Rows, each with roughly how far along a hidden order it lies (0 to 30)
In the rows, 128 means zero.
[132 152 126 132 132 116 126 130 125 125 136 132 127 130 126 125 122 127
 116 120 133 124 125 132 131 129 110 135 139 137 125 126 134 156]	25
[119 132 145 133 123 121 129 108 126  80 117 124 125 135 130 128 131 132
 153 133 119 125  95 124 132 129 133 125 126 108 124 127 139 130]	5
[132 136 124 126 127 132 133 145 129 139 126 133 133 128 132 130 118 122
 150 144 105 152 150 125 122 129 141 137 128 106 121 129 125  84]	13
[126 161 130 130 131 105 127 117 131 146 124 129 126 130 129 126 130 117
 133 144 115 121  42 133 124 133 123 136 127 132 135 127 137 162]	7
[141 146 108 128 134 120 132 134 121 139 158 141 127 138 130 128 119 109
 115 117 141 115 104 133 130 127 117 131 126 140 121 126 136 119]	23
[120 152 122 124 129 145 124 137 133 133 119 113 131 125 126 129 125 145
 113 127 140  98 255 128 132 126 119 137 134 126 119 129 123 113]	23
[128 149 128 129 134 109 127 126 131 160 132 130 129 122 127 123 124 118
 141 149 112 148  81 129 124 137 129 141 131 130 138 127 140 196]	13
[129 160 136 134 132 102 127  99 130 134 134 133 123 132 128 125 129 113
 152 149 113 151   1 136 129 143 134 129 128 119 135 126 144 154]	5
[125 151 116 129 129 129 121 103 129 106 134 105 122 132 125 128 134 133
 120 115 155  72 216 130 137 128 124 119 126 143 127 127 147 141]	12
[128 120 132 128 127 139 131 113 129 126 133 125 127 132 130 132 134 124
 129 139 136 131  76 127 130 128 140 120 116 121 127 128 133 108]	1
[133 155 114 129 134 110 131 127 123 128 149 146 124 140 130 128 125 106
 114 107 141 100   1 139 129 127 110 129 125 137 122 126 124 145]	22
[145  92 134 136 132 100 133 160 115 129 131 144 132 119 127 123 129 122
 128 128 117 153  77 120 122 119 132 121 133 133 143 127 109 162]	14
[124  86 177 139 133  96 134 145 119 123 115 171 132 124 127 121 131 126
 132 139 108 207   1 128 123 131 122 130 137 104 141 127  91 190]	17
[115 143 156 137 136 108 127  91 126  97 133 120 125 135 128 123 128 121
 133 153 134 138  91 121 135 137 123 138 127 121 132 126 183 171]	1
[122 125 133 127 127 116 123 132 132 144 115 135 127 120 125 123 130 133
 123 120 123 132  75 133 125 131 114 131 136 139 137 128 115 174]	24
[133 115 143 134 124 133 126 124 126 112 125 116 127 127 125 127 133 140
 106 134 137 150 200 122 132 123 124 125 136 139 131 128 146 152]	13
[138 114 114 128 126 110 128 124 125 136 137 136 123 125 128 126 131 113
 147 120 113 131  46 130 124 128 136 117 123 136 140 128 124 143]	10
[120 110 129 127 125 136 124 131 124  76 119 119 129 121 124 125 122 145
 154 108 126 109 255 121 133 128 132 125 137 114 122 129 120 116]	25
[111 139 145 130 129 112 126 109 130 112 119 127 126 130 129 124 130 126
 141 135 120 121  95 127 128 133 122 138 126 121 132 127 146 160]	8
[131 131 144 135 133 123 125 136 126 132 125 119 130 123 123 125 133 144
  93 137 144 140 167 124 132 123 115 130 140 145 136 127 130 174]	17
[115 125 144 125 132 149 123 103 136 135 132 123 127 124 123 126 127 142
 140 138 140 165  58 134 139 146 133 130 134 112 125 129 135 117]	22
[132 121 138 134 125  98 128 137 123 108 111 143 127 122 126 124 130 129
 167 127  96 151   1 129 124 132 137 120 136 104 134 128  97 150]	15
[121 116 126 125 128 118 128 122 127 127 126 125 128 126 131 127 133 120
 131 126 129 102 172 124 123 122 128 130 118 137 138 128 137 148]	5
[119 130 130 123 132 133 126 146 133 150 115 134 132 121 126 129 130 137
 117 122 137 107  92 133 126 128 122 131 128 127 129 129  84 136]	22
[130 110 133 130 130 116 126 140 126 148 127 136 129 119 125 122 125 129
 117 126 119 155 155 127 124 127 112 137 138 145 139 127 132 169]	25
[131 135 127 132 132 111 130 133 121 118 141 135 128 135 129 124 122 116
 104 118 135 117 176 127 128 122 105 140 133 145 127 126 150 163]	22
[128 132 123 134 121 115 123  95 124  72 130  94 120 131 127 125 128 129
 144 126 127  97 255 114 134 124 133 125 130 144 133 127 193 152]	3
[135 151 112 128 141 100 130 136 124 159 149 145 129 126 128 123 120 105
 135 128 126 120  30 136 124 134 122 137 127 135 135 126 126 150]	21
[124 128 121 124 131 139 128 129 129 133 132 117 132 124 129 130 126 131
 135 135 136 111 234 123 129 128 141 130 121 122 126 129 133 100]	10
[114 154 149 131 131 119 127 116 131 110 120 138 127 135 128 127 129 132
 119 130 135 123   3 135 132 133 113 136 131 115 122 127 120 156]	16
[107 110 148 125 135 131 121 100 135 147 126 127 127 121 124 124 137 136
 125 131 148 135  15 134 133 140 121 129 126 136 137 129 131 171]	16
[128 129 109 119 129 128 124 130 135 178 131 136 126 122 127 127 128 121
 134 117 126 120  71 139 123 135 124 129 126 141 135 129 112 132]	23
[119 143 147 130 126 141 128 114 133 116 120 126 127 137 128 132 135 137
 104 134 143 129  58 130 134 129 117 129 127 122 118 128 130 130]	11
[129  91 139 131 131 130 131 114 120 116 148 123 129 130 129 126 129 122
 123 140 144 152 185 115 132 127 136 126 120 133 135 127 164 135]	5
[136 138 114 128 133 133 126 133 126 133 139 117 128 125 125 129 128 132
 116 119 146 106 171 131 133 127 127 122 130 139 127 128 121 129]	20
[135 141 106 126 135 118 128 128 122 133 156 143 127 129 126 124 115 112
 142 106 134 125  54 137 132 138 124 128 132 129 123 127 123 121]	30
[111  90 134 122 129 139 122  93 133 127 132 125 123 123 124 124 134 137
 144 120 144 132  96 130 135 140 132 122 122 130 136 129 140 143]	15
[125 135 120 127 134 118 131 134 122 103 142 133 131 130 130 126 117 117
 141 126 126 107 166 125 128 128 129 136 125 117 122 127 132 117]	17
[129 100 142 134 124 111 128 137 122 116 120 140 127 129 127 124 133 126
 101 114 126 139 121 125 124 116 105 130 135 147 138 127 129 189]	18
[130 154 108 123 133 112 128 130 133 169 135 139 127 128 131 127 126 108
 136 130 117 111  34 138 121 134 126 137 122 134 132 128 120 133]	15
[117 113 145 128 127 145 124 103 131 115 131 118 126 128 124 126 130 141
 120 131 147 150 176 125 137 135 125 129 132 130 127 128 153 136]	17
[129 153 125 135 129 100 125 109 121  86 133 113 123 132 128 123 124 120
 138 127 121  91 232 122 130 126 121 133 132 137 131 125 167 171]	10
[118 149 141 130 124 128 126 113 134 113 111 117 127 131 130 130 134 132
 136 144 120 116 132 126 127 129 131 131 125 118 126 128 136 118]	2
[114 130 139 127 132 132 127 127 128 116 129 131 129 128 127 124 122 132
 129 123 126 136 154 127 131 131 119 138 134 123 124 128 132 135]	24
[127 134 117 124 133 144 131 124 126 127 154 136 128 139 130 130 119 117
 122 116 149 123 127 133 134 132 123 132 123 123 113 127 138  89]	23
[116  90 138 127 126 146 126 100 128 100 134 119 124 134 127 129 138 133
 112 115 159 119 182 124 136 126 125 120 119 141 131 128 155 138]	9
[123 156 144 135 128 114 132 129 126 103 116 127 129 141 133 131 131 126
 103 137 128  97 138 125 126 118 115 140 126 125 121 126 137 151]	4
[123 127 130 129 124 127 126 117 130 110 118 109 128 124 128 126 126 132
 146 142 115 120 255 117 127 127 137 133 127 128 131 129 157 128]	5
[117 153 152 136 124 122 128 108 130  84 110 111 125 138 130 130 136 138
 122 146 129 111 167 121 132 124 127 130 126 116 124 127 151 142]	0
[115 133 149 133 129 125 127 115 127  97 122 130 126 136 128 127 131 137
 114 125 142 116  81 129 134 128 114 133 131 125 124 127 136 155]	15
[126 129 142 131 133  96 130 127 129 164 122 154 128 126 129 122 127 113
 136 143  99 177   1 134 118 136 120 140 131 127 142 127 125 174]	14
[131 129 149 137 130  91 132 129 125 149 125 154 127 131 130 124 134 112
 123 143 105 172   1 133 120 131 117 136 131 130 143 126 129 191]	9
[130 146 131 131 126 117 127 125 129 124 124 129 125 134 129 129 132 125
 109 125 130 118  72 132 128 125 114 130 131 138 128 127 130 158]	14
[129 129 135 131 132 113 125 128 130 151 123 120 129 117 125 123 128 130
 129 146 117 149 142 125 125 131 129 135 135 138 142 128 135 168]	13
[113  85 130 123 129 123 126 102 126 116 143 144 123 134 129 122 127 113
 132 103 139 126  93 131 130 133 112 131 120 140 135 127 151 158]	22
[132 156 116 126 141 118 128 169 127 178 131 142 136 119 125 126 123 128
  90 122 142 105 114 136 123 123 109 138 136 145 130 127  88 151]	30
[117 132 146 126 122 152 127  99 136 117 125 127 124 139 129 132 131 135
 127 132 136 150  28 134 135 138 128 127 125 114 116 129 140 102]	12
[117 131 153 133 124 122 129 100 130  99 118 121 125 138 130 128 136 127
 124 144 127 138  79 124 129 129 124 133 122 126 130 127 160 154]	0
[125 113 124 126 134 136 129 120 122 118 152 133 129 133 128 126 124 121
 119 114 151 121 172 127 134 129 123 129 124 133 124 127 145 123]	21

Next part:
[118 128 125 146 126 188 126 135 140 144 145 172 117  72 137 136  57  67
 148 115 137 139 117 137 133 117 118 140 147 128 163 150 107 136 150 116
 115 121 105 121 152 131 126 134 123 122 153 121 106 138 103 136 135 123
 147  91 135 119 185 157 160 141 126 130 121 134 138  96  97 133 150 133
 133 140 140 124 140 154  92 123 133 146 125 124 140 130 138 122  74 116
 131 121  73 123 127 180   1 128 142 106 125 164  60 156 129  71  60 126
 140 132 133 255 122 111 162  62  39 130 139 112 232 140  99 106 154 106
 129 138 101 119 136 136  96 124 111 119 105 121 143 178 100 145 125 186
 133 135 154 132 151 128 227 126 123 128 109 130 210 139 124 130 133 148
 115 122 124 105 141 155 131 137 150  80 139 118 111 139 133 139  75 105
 140 134 129 106 151 134 158  82 129 115 166 124 116 162 149 107 127 159
 113 134 112 118 137 100 112 196 159 138 133 107 108 134 110 129 115 122
 106  72 144 132 147 125 108 109 170 141 156 144 129 133 212  22 130 124
 133 131  64 201 116 125 127 109 114 136 127 156 141 146 133 135 122  98]	18
[135 121 132 142 122  87 105 143 122 154 148 151 119 123 130 119  79  77
 137 113 220 140 124 141 129 132 122 134 149 122 133 140 118 123 194 129
 110 128 108 127 138 129 120 144 125 127 135 113 115 126 137 125 126 126
 110 144 129 113 177 156 128 130 133 132 132 104 140 117 125 117 124 124
 131 122 129 127 125 125 108 127 117 137 130 123 137 123 134 130 110 119
 132 129 132 122 167 113 101 155 148 115 122 103 175 133 123 101  82 136
 126 146 159 182  98 114 149 119 215 119 119  99 193 136 124 125  70 113
 124 141 116 110 131 120 114 124 107  87 118 124 136 149 121 128 113 117
 124 116 131 131 161 124 161 126 120 144 122 129 147 119 115 129 129 144
 109 128 129 126 128 155 127 117 146 129 133 128 134 127 123 123 158 148
 121 136 126 118 133 131 116 122 123 127 145 123 122 151 119 123 126 163
 112 118 125 139 142 120 126 155 127 133 102 153 104 119  84 148 139 129
 122  90 116 133 128 109 122  99 143 138 133 131 133  99 154 101 137 128
 131 129 110 210 120 115 133 120 125  81 127 135 111 133 122 134 129 119]	16
[131 113 132 125 152  56 122 154 132 160 191 171 111 110 124 134  55  59
 133 107 179 144 118 149 118 134 118 131 186 127 149 147  86 120 233 129
 120 151 125 127 147 124 100 157 133 129 123 114 128 114 131 116 148 132
  67 115 127  81 159 141 145 125 116 148 121  71 149 136 124  97 137 121
 136 135 125 122 166 168 116 132 111 160 124 136 105 130 145 148  87  91
 120 116 134 127 196 103 107 154 159 145 123 176 153 147 122  71  63 146
 106 161 168 201  90 111 136 111 134 135 114  95  68 145 120 152  68  67
 148 187 130  97 133 126  88 124 129 108  99 119 134 165 163 136 130  20
 144 124 131 138 158 144 204  99 122 160 144 121 132 134 129 122 134 136
 110 115 119 111 105 150 157 126 128 180 140 137 123 134  95 119 196 155
 127 136 129 128 137 126 118 138 118 148 137 116  63 188 123 106 151 178
 101 136 123 170 180 113 182 170 167 134 124 141  80  95  79 155 139 116
 118 138  90 140 127 118 119  74 144 142 141 136 135  81 223 102 145 124
 133 129 101 248 108 102 138 114 131  78 122 164  68 122 129 160 119 131]	30
[142 138 141 173  96 172  90  99 113 126 105 127 122 130 136 115 100 114
 159 104 138 127 128 140 137 131 139 130 129 132 115 114 161 119  99 128
 144 127 119 107 132 126 175 118 127 128 133 122 101 116 123 158 141 127
 134 186 124 146 208 158 118 124 109 113 143 131 116 147 132 148 100 125
 126  87 141 131  96 120  73 117 139 126 144  88 134 125 128 123 113 154
 139 120 153 125 118 152 110  98 125  95 118 108 100 133 139  91 144 133
 134 108 135 226 109 150 149 118 255  86 132 141 255 102 108 119 116 168
 123  73 105 137 128 119 133 119 103  78 153 113 131 130  70 101 113 217
 122 113 169 128 146 104  90 169 119 136 109 145 194 101 122 135 112 140
 113 147 125 143 136 202 123 120 143  44 132 125 144 133 123 128 114 157
 112 129 132 135 130 145 105  91 116 117 119 134  60 135 113 119  91 142
 148 104 124 136  83 119  44 151 105 125 161 142 147 131 129 146 110 129
 115  54 149 126 145 133 145 162 145 129 151 129 132 117 121 149 118 153
 130 132 126 200 135 140 128 111 124 136 119 107 161 144 112  98 114 116]	0
[142 114 138 139 126   2 103 143 125 135 141 102 128 172 117 117 145 162
 113 144 255 134 131 123 127 140 122 129 157 120 113 127 134 123 196 140
 125 107 133 140 119 129 101 128 127 130 109 114 141 108 163 130 103 127
  88 158 122 115 131 146 104 115 182 143 143 102 131 117 150 110 111 122
 129 129 122 131 118 102 124 142 108 104 131 122 143 116 129 128 152 121
 130 141 151 127 186  54 153 163 147 129 126  22 209 116 113 177 111 140
 113 146 195   1 111 109 127 203 253 129 108 122 116 136 167 140  90 131
 119 134 146 106 115  98 150 132 104 102 122 139 135  94 163 122 112  95
 124  85 119 133 146 127 106 126 128 154 125 124  73  98 112 126 124 136
 116 133 131 151 136 141 128 102 137 179 122 127 144 111 137 112 194 173
 116 133 123 115 110 135 105 170 119  97 122 130 173 121 116 154 113  93
 109 115 134 169 143 151 138  74 136 126 114 151 119 133  74 149 171 137
 150 134 113 134 109 112 145  68 115 114 106 123 133 103  39 174 133 126
 128 131 144  25 134 114 136 149 133  80 135 116  88 109 121 139 113 138]	11
[135 118 135 128 137  88 128 154 139 141 164 126 122 127 122 152  92 110
 131 131 255 139 128 126 127 130 114 136 158 118 163 149 106 126 192 128
  97 116 121 147 143 128  83 138 123 125 159 115 123 124 117 119 107 124
 106 115 127 115 137 145 140 135 165 127 127 100 151  96 116 112 135 128
 132 149 120 123 151 138 102 130 118 124 123 141 143 119 133 129 118 110
 135 134 114 127 144 103  94 147 149 122 128  73 149 137 113  99  60 140
 107 156 218 100 110  79 156 124 164 150 115 111  73 137 137 121  83  94
 114 148 142 112 127 113 119 124 120 111 109 135 140 145 172 134 121 161
 124 115 133 131 150 122 179 118 129 143 111 114 146 138 118 128 135 139
 111 125 126 124 135 136 128 121 134 141 125 125 125 120 142 123 137 145
 131 135 121 106 130 133 152 132 129 109 139 127 169 154 138 128 129 122
 105 123 127 150 156 118 176 122 171 139 117 130  89 149  92 130 130 148
 131 100 118 134 148 105 124  51 142 143 122 139 132 134 125  60 125 115
 131 129  98 135 121 117 128 127 124 109 135 151  92 116 125 146 130 121]	17
[ 99 131 119 135 120 235 142 123 136 135 104 138 133 101 139 150 120 130
 127 127 114 134 126 118 131 112 115 132  91 127 156 161 116 142  88 117
 107  82 107 134 139 137 103 119 121 127 178 132 107 148  80 147 110 125
 180  51 143 147 151 141 147 147 127 118 115 160 144  68 106 138 154 139
 124 153 132 120 134 120  90 117 145 123 115 147 169 127 132 113 136 155
 136 137  67 122  83 180  31 114 132 115 133 195  58 139 133 134  63 111
 149 135 127 252 162 106 153  82  45 153 140 115 220 157 103  80 130 124
 108 120 110 126 130 148 123 136 141 140 108 137 112 139 101 159 127 255
 107 147 118 125 133 124 175 134 135  99 111 123 195 161 136 134 135 138
 133 125 131  95 147 116 102 131 162  95 123 121 110 136 164 143  61  64
 149 119 130 105 152 125 176  87 152 117 190 127 130 116 146 113 134 122
 127 132 118  51 136 108 103 145 141 136 118  71 112 171 163  91 120 137
 109 119 147 121 163 143 107 125 133 133 128 133 122 166 154  32 121 117
 123 124  86 222 128 132 115 120 115 148 134 139 160 143 147 130 157 100]	7
[115 126 117 122 134 182 130 139 141 132  93  99 142 157 131 158 178 168
 115 141 230 131 142 101 135 118 116 134  92 115 150 153 132 139  98 124
  87  65 119 148 124 141  91 114 115 124 156 124 129 136  88 138  75 122
 173  79 133 154 115 126 137 140 172 108 124 147 147  69 119 142 140 136
 125 146 127 124 132  93 134 118 139  83 113 151 182 115 119 113 169 166
 139 149  86 125  83 136  70 124 128 113 135  71 104 115 114 171  71 121
 135 144 200  78 165  92 156 148 175 155 127 123 210 159 142  76 145 149
 102 124 133 134 119 125 147 139 122 138 107 152 136 108 142 148 122 203
  99 119 116 121 131 116 154 136 136 111 108 112 149 151 120 132 140 134
 135 131 141 119 157 110 112 118 169 125 118 125 113 116 177 130  54  88
 135 126 123  92 139 130 173 123 147  84 182 136 228 101 150 144 115  68
 126 128 126  93 121 119 116  76 135 131  98 112 122 196 132  92 131 150
 147 116 146 123 154 145 115  80 122 120 111 129 121 189  53  87 115 111
 120 121 115  40 136 135 114 143 118 133 139 128 122 125 141 126 153 113]	1
[132 120 139 162  95 105  89 124 113 143 133 146 118 115 133 110  86 110
 139 114 198 140 126 149 131 131 128 132 140 126 115 133 133 123 170 129
 124 128 112 108 134 131 145 140 124 124 121 116 110 128 140 126 138 124
 111 160 127 118 193 170 122 127 131 124 136 115 131 121 127 121 114 127
 129 112 133 130 111 118  92 130 117 133 136 108 144 124 133 126 114 120
 134 125 140 119 167 114 106 128 151 104 116  97 158 136 128 114  98 133
 139 140 124 209  98 133 142 118 237 101 120 121 239 127 118 131  86 128
 116 138  98 115 127 119 122 122  99  80 132 121 136 129 103 117 110 146
 121 116 133 132 159 120 144 140 116 155 114 131 155 109 112 130 120 143
 109 135 128 131 129 163 112 116 155 115 132 124 135 125 127 125 156 141
 117 133 130 120 126 132 100 120 118 122 144 126 119 139 115 127 108 162
 119 113 124 138 130 118  84 152 135 132 119 129 109 113  89 153 138 124
 116  87 124 132 124 116 128 115 137 136 146 125 132 109 139 109 133 136
 131 131 110 223 127 120 134 118 127  99 129 125 137 138 118 124 124 111]	13
[130 105 104  99 189  38 135 153 139 144 163 100 126 154 125 106 127 143
 105 134 235 125 139 134 123 155 110 127 149 128 133 130 101 125 255 137
  96 138 131 128 124 122 140 139 129 130  84 113 157  99 128  81 109 135
  62 137 119 113 106 121 128 116 206 145 126 108 145 120 140  93 133 119
 131 160 129 125 149 117 185 136 106 144 128 154 122 122 133 146 154  30
 113 135 102 149 183  55 163 170 140 152 136  57 202 108 105 168 123 129
 119 185 167   1 124  94 120 169 134 147 105  89  96 168 149 136 106  86
 160 170 132  98 117 121 115 122 118 125 108 148 122 101 169 159 129   1
 121 115  94 120 155 148 124  82 133 167 165 133  75 131 117 120 131 127
 128 120 149 134 129 151 176 123 153 213 133 128 156 118 132 114 159 137
 122 134 123 113 112 118 146 188 125 110 141 117 211 167 119 151 136  97
  99 134 121 148 176 147 186 118 174 127  41 170 108 118  78 137 204 130
 151 182  98 138 123  99 108  51 111 129  79 123 132 107 135 178 128 104
 131 125 131 249 126  99 145 160 126  69 130 146  56  80 126 170 127 151]	25
